Below are the code and all the weights of a small trained network. Each question names an input and a target symbol and asks about switching units off, where a switched-off unit gives its printed mean instead of its output.

import numpy as np


def w(rows, s, z=0):
    codes = np.array(rows[::2]) - 128.0
    scale = np.full(codes.shape[1], s)
    scale[-1] = z or s
    return codes * scale


def f(y):
    return np.maximum(y, 0)


def softmax(a):
    e = np.exp(a - a.max(-1, keepdims=True))
    return e / e.sum(-1, keepdims=True)


def log_softmax(a):
    a = a - a.max(-1, keepdims=True)
    return a - np.log(np.exp(a).sum(-1, keepdims=True))


def net(x, mask):
    ids = ['ΓΔΘΞΣΨεζηπτφ'.index(c) for c in x.split()]
    T = len(ids)
    res = E[ids] + P[:T]
    u = 0
    for l in range(2):
        r = res
        for j in range(2):
            rows = slice(3 * j, 3 * j + 3)
            q, k, v = (r @ M[l][rows].T for M in (Q, K, V))
            z = softmax(np.where(np.tri(T) > 0, q @ k.T / 3**0.5, -1e9)) @ v
            o = O[l][rows]
            res = res + np.where(mask[u + j], z, o[:, -1]) @ o[:, :-1]
        u += 2
        y = f(res @ A[l][:, :-1].T + A[l][:, -1])
        res = res + np.where(mask[u : u + 4], y, B[l][:, -1]) @ B[l][:, :-1]
        u += 4
    return log_softmax(res[-1] @ U[:, :-1].T + U[:, -1])


Q, K, V, O, A, B = {}, {}, {}, {}, {}, {}
E = w([
[129,132,49,149,139,170],'Γ',
[194,136,119,187,211,134],'Δ',
[112,154,107,177,148,159],'Θ',
[108,180,207,172,33,31],'Ξ',
[100,87,116,83,125,96],'Σ',
[113,70,145,119,170,100],'Ψ',
[135,112,102,150,174,142],'ε',
[117,161,76,111,92,119],'ζ',
[106,99,97,115,139,132],'η',
[174,177,181,138,80,16],'π',
[162,203,196,190,75,41],'τ',
[146,165,230,169,91,11],'φ',
],0.012)
P = w([
[168,13,78,254,41,97],'0',
[198,80,81,132,72,143],'1',
[130,43,128,211,95,184],'2',
[79,59,35,229,130,68],'3',
[133,142,12,95,144,62],'4',
[48,99,78,184,180,117],'5',
[173,48,161,185,71,214],'6',
[225,114,96,73,79,166],'7',
[116,77,133,143,141,186],'8',
[62,113,35,186,188,89],'9',
[140,146,35,93,129,100],'10',
],0.0087)
Q[0] = w([
[107,167,50,136,139,153],'0.h1',
[105,80,132,89,255,153],'0.h1',
[199,249,174,60,236,157],'0.h1',
[103,49,199,65,99,71],'0.h2',
[164,112,218,82,102,156],'0.h2',
[178,155,174,106,111,148],'0.h2',
],0.0093)
K[0] = w([
[110,111,118,199,91,136],'0.h1',
[189,140,199,81,219,162],'0.h1',
[205,115,152,171,249,70],'0.h1',
[110,64,130,175,111,143],'0.h2',
[169,104,94,207,138,93],'0.h2',
[141,150,105,161,139,115],'0.h2',
],0.015)
V[0] = w([
[181,87,155,14,62,105],'0.h1',
[166,157,133,146,85,136],'0.h1',
[124,142,52,172,188,80],'0.h1',
[41,157,86,143,39,199],'0.h2',
[154,117,138,55,8,213],'0.h2',
[193,38,158,45,74,151],'0.h2',
],0.0014)
O[0] = w([
[194,234,193,39,196,152,77],'0.h1',
[63,166,132,94,190,140,186],'0.h1',
[157,55,122,123,53,88,254],'0.h1',
[149,2,66,177,137,151,126],'0.h2',
[116,129,103,92,245,182,45],'0.h2',
[87,104,93,65,228,108,195],'0.h2',
],0.00082,0.00036)
A[0] = w([
[94,247,172,32,250,180,3],'0.n1',
[70,249,223,70,187,234,153],'0.n2',
[103,180,208,97,180,179,7],'0.n3',
[43,244,234,13,195,173,61],'0.n4',
],0.013,0.0042)
B[0] = w([
[2,144,166,97,162,117,128],'0.n1',
[187,88,61,98,116,140,253],'0.n2',
[235,142,197,153,170,58,128],'0.n3',
[50,91,136,247,161,145,128],'0.n4',
],0.0089,2.7e-05)
Q[1] = w([
[225,92,139,133,43,110],'1.h1',
[136,154,115,3,211,230],'1.h1',
[137,196,95,101,164,44],'1.h1',
[112,138,122,115,154,136],'1.h2',
[124,116,142,120,134,160],'1.h2',
[137,118,128,162,104,109],'1.h2',
],0.05)
K[1] = w([
[153,115,22,152,129,27],'1.h1',
[85,254,165,21,206,136],'1.h1',
[231,122,137,58,76,174],'1.h1',
[127,151,164,101,132,166],'1.h2',
[90,155,119,132,158,106],'1.h2',
[136,103,111,154,111,122],'1.h2',
],0.046)
V[1] = w([
[100,3,159,45,145,90],'1.h1',
[228,128,150,177,249,108],'1.h1',
[117,125,203,109,118,70],'1.h1',
[115,175,113,114,92,138],'1.h2',
[232,155,33,56,116,42],'1.h2',
[98,114,115,127,155,99],'1.h2',
],0.027)
O[1] = w([
[206,196,47,185,155,105,182],'1.h1',
[56,119,58,160,18,119,116],'1.h1',
[98,217,122,117,142,168,108],'1.h1',
[179,113,140,175,111,146,1],'1.h2',
[68,127,134,254,180,156,196],'1.h2',
[125,154,98,113,141,101,160],'1.h2',
],0.019,0.0061)
A[1] = w([
[104,210,200,163,31,46,43],'1.n1',
[120,242,248,155,115,57,4],'1.n2',
[151,192,118,147,141,86,63],'1.n3',
[185,221,245,127,71,12,65],'1.n4',
],0.015,0.013)
B[1] = w([
[209,162,169,118,233,185,201],'1.n1',
[168,25,64,76,4,110,207],'1.n2',
[117,101,206,110,57,204,250],'1.n3',
[6,179,94,197,199,112,184],'1.n4',
],0.011,0.023)
U = w([
[140,60,73,180,178,253,6],'Γ',
[152,161,177,190,46,139,129],'Δ',
[103,172,174,212,152,114,197],'Θ',
[180,124,122,83,157,187,116],'Ξ',
[160,74,175,185,141,153,55],'Σ',
[99,155,223,143,142,147,122],'Ψ',
[173,147,252,164,124,179,88],'ε',
[129,197,137,136,163,170,175],'ζ',
[143,138,234,151,86,101,137],'η',
[144,103,159,153,247,198,54],'π',
[230,138,80,174,195,117,255],'τ',
[135,121,83,166,114,125,152],'φ',
],0.0048,0.0083)

Each question gives the input, a string of symbols that net reads in full, and the target symbol t.
The units are the heads (3 rows each of Q, K, V and O) and the neurons (one row each of A and B). Each row of codes is followed by its name. A weight is (code - 128) times the scale printed after its matrix; where a second scale follows, it is the last column's (O, A, B and U).
mask holds one flag per unit, layer by layer, with each layer's heads first. A switched-off unit (its flag False) gives its mean, the last column of its rows in O or B, instead of its output. The means were averaged over made-up inputs and are rounded, as every weight is.
A unit's drop is (log p(t) with every unit on - log p(t) with that unit switched off) / (log p(t) with every unit on - log p(t) with every unit switched off).
The circuit of an input: a set's keep is (log p(t) with only the set's units on - log p(t) with every unit switched off) / (log p(t) with every unit on - log p(t) with every unit switched off). Starting from all 12 units, units are removed one at a time, each time the one whose removal leaves the highest keep (on an exact tie, the one counted first), for as long as the keep stays at least 0.8.
circuit, biggest first: the units of the circuit, biggest drop first
most important unit: the unit with the biggest drop
k most important neurons: the k neurons with the biggest drops, biggest first
top k neurons in layer l: the k neurons of layer l with the biggest drops, biggest first
which heads matter: for each layer, one digit per head in row order, 1 if its drop is at least 0.15 and else 0, layers parted by /
input τ Σ η Ξ η, target ε: most important unit : 1.n3
input Δ Σ Ξ Σ ε Δ ζ η Σ, target Γ: which heads matter : 00 / 10
input η η Θ Σ φ Ψ Γ, target ε: which heads matter : 00 / 10
input Δ Ψ ζ η Ξ η, target π: 2 most important neurons : 1.n2; 1.n3
input ζ Σ Θ η Σ φ φ, target Σ: top 3 neurons in layer 1 : 1.n2; 1.n1; 1.n3
input Ψ Δ φ η η Ψ ζ ε φ, target ζ: which heads matter : 00 / 11
input η Σ Ψ Ξ Ψ π φ Ξ Σ φ Γ, target Ξ: circuit, biggest first : 1.h1; 1.n2
input Δ ε ε Σ Δ Σ φ Ξ η, target ε: 3 most important neurons : 1.n3; 1.n2; 1.n4
input Ξ ζ Ψ η Ξ, target φ: circuit, biggest first : 1.n2; 1.h1; 1.n4; 1.n1
input ε η Γ η Σ Θ π, target τ: top 2 neurons in layer 1 : 1.n3; 1.n1
input τ Σ Ψ Ξ ζ, target ε: circuit, biggest first : 1.n3; 1.h1
input η φ Σ π φ φ Δ ζ η ε, target Γ: circuit, biggest first : 1.n1; 1.h1
input Ψ Ξ η Σ Δ η Ψ, target ε: 3 most important neurons : 1.n3; 1.n2; 1.n4
input η Δ Ξ Ψ φ, target Θ: most important unit : 1.n4
input ε Σ ε τ Ψ η, target φ: circuit, biggest first : 1.h1; 1.n3
input ε η η η τ τ, target τ: 3 most important neurons : 1.n3; 1.n1; 1.n4
input ζ ζ Δ, target π: circuit, biggest first : 1.h1; 1.n2
input η η Σ η Ξ Σ Ψ Ξ η Δ, target Δ: 2 most important neurons : 1.n3; 1.n1
input Σ Γ Σ Σ η Σ Σ Ξ, target Δ: circuit, biggest first : 1.n3; 1.h1; 1.n2; 1.n1
input Ξ η π π τ, target φ: 4 most important neurons : 1.n2; 1.n4; 1.n1; 1.n3
input η Θ Ξ Σ Ξ Δ η Σ η, target Γ: most important unit : 1.n1
input η η Δ Ξ Σ Σ Ψ Ξ, target Θ: circuit, biggest first : 1.n4; 1.h1; 1.n1
input Ψ Ξ Δ Δ η Δ η ε π, target ζ: top 2 neurons in layer 1 : 1.n4; 1.n3
